Here is a tiny trained network, its code and every weight. The questions are about switching its units off for an input and a target symbol, where a switched-off unit gives its printed mean instead of its output.

import numpy as np


def w(rows, s, z=0):
    codes = np.array(rows[::2]) - 128.0
    scale = np.full(codes.shape[1], s)
    scale[-1] = z or s
    return codes * scale


def norm(h):
    return h / np.sqrt((h * h).mean(-1, keepdims=True) + 1e-5)


def f(y):
    return y / 2 * (1 + np.tanh(0.7978845608 * (y + 0.044715 * y**3)))


def softmax(a):
    e = np.exp(a - a.max(-1, keepdims=True))
    return e / e.sum(-1, keepdims=True)


def log_softmax(a):
    a = a - a.max(-1, keepdims=True)
    return a - np.log(np.exp(a).sum(-1, keepdims=True))


def net(x, mask):
    ids = ['ΘΠΦΨαβδεζηλμω'.index(c) for c in x.split()]
    T = len(ids)
    res = E[ids] + P[:T]
    u = 0
    for l in range(2):
        r = norm(res)
        for j in range(3):
            rows = slice(4 * j, 4 * j + 4)
            q, k, v = (r @ M[l][rows].T for M in (Q, K, V))
            z = softmax(np.where(np.tri(T) > 0, q @ k.T / 4**0.5, -1e9)) @ v
            o = O[l][rows]
            res = res + np.where(mask[u + j], z, o[:, -1]) @ o[:, :-1]
        u += 3
        y = f(norm(res) @ A[l][:, :-1].T + A[l][:, -1])
        res = res + np.where(mask[u : u + 4], y, B[l][:, -1]) @ B[l][:, :-1]
        u += 4
    return log_softmax(norm(res)[-1] @ U[:, :-1].T + U[:, -1])


Q, K, V, O, A, B = {}, {}, {}, {}, {}, {}
E = w([
[157,104,134,111,115],'Θ',
[121,204,126,186,97],'Π',
[139,159,128,115,129],'Φ',
[147,2,176,134,188],'Ψ',
[146,65,127,98,157],'α',
[133,116,160,93,135],'β',
[99,116,112,103,56],'δ',
[149,51,135,110,175],'ε',
[103,106,73,55,112],'ζ',
[107,190,210,131,64],'η',
[110,88,146,157,244],'λ',
[165,58,61,82,191],'μ',
[66,99,151,27,142],'ω',
],0.0067)
P = w([
[112,111,165,164,150],'0',
[160,87,151,114,140],'1',
[213,198,134,42,181],'2',
[81,134,123,106,96],'3',
[119,144,91,167,113],'4',
[197,215,134,56,254],'5',
],0.0061)
Q[0] = w([
[136,108,42,143,169],'L0H0',
[199,91,109,83,196],'L0H0',
[54,197,205,175,113],'L0H0',
[51,189,183,139,252],'L0H0',
[13,94,170,124,11],'L0H1',
[223,172,42,137,194],'L0H1',
[250,99,47,125,203],'L0H1',
[156,105,40,100,157],'L0H1',
[118,218,189,154,36],'L0H2',
[198,219,182,114,147],'L0H2',
[2,29,81,146,88],'L0H2',
[193,84,79,66,150],'L0H2',
],0.005)
K[0] = w([
[160,88,77,80,141],'L0H0',
[205,165,146,92,189],'L0H0',
[52,125,204,112,73],'L0H0',
[80,136,254,87,159],'L0H0',
[111,204,142,83,5],'L0H1',
[169,104,141,151,196],'L0H1',
[242,55,85,138,206],'L0H1',
[168,92,118,42,202],'L0H1',
[67,195,160,193,89],'L0H2',
[61,113,54,197,38],'L0H2',
[197,171,169,93,235],'L0H2',
[90,53,93,117,166],'L0H2',
],0.0065)
V[0] = w([
[193,98,105,97,149],'L0H0',
[129,114,58,209,90],'L0H0',
[146,156,126,148,126],'L0H0',
[145,91,83,172,137],'L0H0',
[165,135,136,87,172],'L0H1',
[121,140,101,202,81],'L0H1',
[2,143,110,78,122],'L0H1',
[171,175,127,144,40],'L0H1',
[95,79,118,106,194],'L0H2',
[118,108,90,158,123],'L0H2',
[93,105,120,138,109],'L0H2',
[167,180,139,136,164],'L0H2',
],0.0047)
O[0] = w([
[41,131,126,153,146,168],'L0H0',
[155,92,211,191,70,36],'L0H0',
[192,123,136,152,168,109],'L0H0',
[97,67,209,207,73,118],'L0H0',
[141,156,132,29,41,184],'L0H1',
[155,69,187,205,235,41],'L0H1',
[96,27,105,163,82,110],'L0H1',
[86,32,250,106,209,2],'L0H1',
[80,205,43,186,7,211],'L0H2',
[87,250,107,157,180,110],'L0H2',
[131,185,74,84,138,119],'L0H2',
[64,119,230,218,123,133],'L0H2',
],0.0025,0.004)
A[0] = w([
[55,61,102,47,81,218],'L0N0',
[1,129,169,203,153,176],'L0N1',
[85,5,149,196,122,115],'L0N2',
[78,186,108,139,63,255],'L0N3',
],0.0047,0.0013)
B[0] = w([
[32,79,151,191,123,254],'L0N0',
[87,34,207,50,105,184],'L0N1',
[254,166,108,78,160,139],'L0N2',
[87,60,125,12,95,227],'L0N3',
],0.005,0.0021)
Q[1] = w([
[163,254,100,97,70],'L1H0',
[75,112,141,98,210],'L1H0',
[11,206,126,71,128],'L1H0',
[176,114,44,222,96],'L1H0',
[217,160,70,57,228],'L1H1',
[192,119,207,127,161],'L1H1',
[84,164,166,59,233],'L1H1',
[221,78,91,192,90],'L1H1',
[154,160,117,222,46],'L1H2',
[56,80,155,18,122],'L1H2',
[54,82,141,147,51],'L1H2',
[191,174,147,92,192],'L1H2',
],0.0057)
K[1] = w([
[60,135,219,29,99],'L1H0',
[161,206,48,143,168],'L1H0',
[74,155,78,2,183],'L1H0',
[166,42,156,185,32],'L1H0',
[134,97,181,57,210],'L1H1',
[168,107,170,144,139],'L1H1',
[203,92,28,26,209],'L1H1',
[91,97,228,177,97],'L1H1',
[154,122,74,102,46],'L1H2',
[177,156,125,153,217],'L1H2',
[135,178,71,151,154],'L1H2',
[66,58,204,104,115],'L1H2',
],0.0067)
V[1] = w([
[212,135,72,94,64],'L1H0',
[222,95,51,128,66],'L1H0',
[69,112,127,4,104],'L1H0',
[81,178,217,85,47],'L1H0',
[137,144,10,2,199],'L1H1',
[115,151,41,143,157],'L1H1',
[24,172,191,210,140],'L1H1',
[93,122,136,209,20],'L1H1',
[126,116,98,176,59],'L1H2',
[218,86,167,54,32],'L1H2',
[124,155,229,103,93],'L1H2',
[94,94,202,69,64],'L1H2',
],0.0033)
O[1] = w([
[145,132,83,185,141,125],'L1H0',
[147,160,95,191,153,107],'L1H0',
[135,133,131,128,73,211],'L1H0',
[141,85,77,96,16,121],'L1H0',
[126,231,124,111,56,252],'L1H1',
[48,175,124,132,102,150],'L1H1',
[88,69,124,209,152,84],'L1H1',
[136,112,173,155,248,49],'L1H1',
[176,81,126,122,77,82],'L1H2',
[82,107,124,134,4,114],'L1H2',
[99,201,81,131,90,123],'L1H2',
[97,160,65,180,67,150],'L1H2',
],0.0037,0.0033)
A[1] = w([
[1,141,105,103,58,117],'L1N0',
[120,37,245,225,12,10],'L1N1',
[48,185,4,139,219,45],'L1N2',
[111,75,73,134,58,33],'L1N3',
],0.0043,0.0014)
B[1] = w([
[206,139,151,149,230,252],'L1N0',
[87,255,112,208,88,141],'L1N1',
[57,189,110,190,115,199],'L1N2',
[197,63,203,196,134,145],'L1N3',
],0.0052,0.0033)
U = w([
[75,74,28,186,81,99],'Θ',
[217,104,135,209,19,129],'Π',
[95,191,210,160,39,2],'Φ',
[73,64,36,110,102,149],'Ψ',
[175,216,39,25,52,176],'α',
[159,74,61,212,157,59],'β',
[198,209,212,237,184,78],'δ',
[220,72,171,72,118,66],'ε',
[64,255,34,160,210,219],'ζ',
[51,60,210,32,213,104],'η',
[124,61,186,196,45,55],'λ',
[213,86,32,181,184,73],'μ',
[184,98,142,201,172,74],'ω',
],0.0074,0.0042)

Each question gives the input, a string of symbols that net reads in full, and the target symbol t.
The units are the heads (4 rows each of Q, K, V and O) and the neurons (one row each of A and B). Each row of codes is followed by its name. A weight is (code - 128) times the scale printed after its matrix; where a second scale follows, it is the last column's (O, A, B and U).
mask holds one flag per unit, layer by layer, with each layer's heads first. A switched-off unit (its flag False) gives its mean, the last column of its rows in O or B, instead of its output. The means were averaged over made-up inputs and are rounded, as every weight is.
A unit's drop is (log p(t) with every unit on - log p(t) with that unit switched off) / (log p(t) with every unit on - log p(t) with every unit switched off).
The circuit of an input: a set's keep is (log p(t) with only the set's units on - log p(t) with every unit switched off) / (log p(t) with every unit on - log p(t) with every unit switched off). Starting from the 12 units with the biggest drops (on a tie, the unit counted first), units are removed one at a time, each time the one whose removal leaves the highest keep (on an exact tie, the one counted first), for as long as the keep stays at least 0.8.
circuit, biggest first: the units of the circuit, biggest drop first
top k neurons: the k neurons with the biggest drops, biggest first
top k neurons in layer l: the k neurons of layer l with the biggest drops, biggest first
which heads matter: for each layer, one digit per head in row order, 1 if its drop is at least 0.15 and else 0, layers parted by /
drop when u is switched off: that unit's drop, to one decimal
input Θ Ψ λ λ β, target ε: circuit, biggest first => [L0N2, L0N1, L0H1]
input λ Π Φ λ, target η: which heads matter => 000 / 000
input λ η Θ λ, target η: top 2 neurons => [L0N1, L1N0]
input λ λ λ Φ β, target ε: circuit, biggest first => [L0N2, L0H1, L0N1]
input η λ ε α Π, target δ: top 3 neurons in layer 1 => [L1N0, L1N1, L1N2]
input ζ η λ, target α: circuit, biggest first => [L1H1]
input Φ η λ α, target η: which heads matter => 000 / 001
input ζ ε ζ λ Π, target δ: top 3 neurons in layer 1 => [L1N0, L1N3, L1N2]
input λ λ Θ ε, target η: which heads matter => 010 / 001
input ω λ Φ μ, target ζ: circuit, biggest first => [L0N1, L0N0, L1N2, L1N0]
input λ ζ λ η, target η: circuit, biggest first => [L0H1, L1H2, L0N3]
input λ λ Θ β, target η: top 3 neurons => [L0N3, L1N0, L0N0]
input δ Π Θ Φ, target δ: which heads matter => 111 / 000
input ζ Ψ λ Φ, target η: top 2 neurons => [L0N3, L1N0]
input Φ λ ω λ ω, target η: which heads matter => 010 / 001
input λ Φ Ψ, target α: top 2 neurons => [L0N1, L1N0]
input λ λ λ Π, target η: top 2 neurons => [L0N3, L0N1]
input η ζ λ ω δ, target λ: top 2 neurons in layer 1 => [L1N1, L1N3]
input λ Θ λ δ, target η: which heads matter => 000 / 001
input Θ λ Φ β, target η: top 3 neurons => [L0N3, L1N0, L1N2]
input ε Ψ Π μ, target ζ: top 3 neurons in layer 0 => [L0N1, L0N0, L0N2]
input η λ δ δ, target η: top neuron => [L0N3]
input Φ ζ η λ Θ, target Π: top 2 neurons in layer 0 => [L0N0, L0N2]
input λ Φ λ Φ δ, target λ: top neuron in layer 1 => [L1N1]
input β λ Θ Θ, target η: top 2 neurons => [L0N3, L0N0]
input Ψ μ λ δ Θ, target Π: top 2 neurons in layer 1 => [L1N3, L1N1]
input ζ η λ ζ Θ Ψ, target α: drop when L1H1 is switched off => 0.2
input Θ λ ζ Φ ω, target η: drop when L1N0 is switched off => 0.1
input Φ λ λ Φ, target η: drop when L0H0 is switched off => 0.0
input λ λ ζ Ψ Ψ, target μ: drop when L0N3 is switched off => 0.2
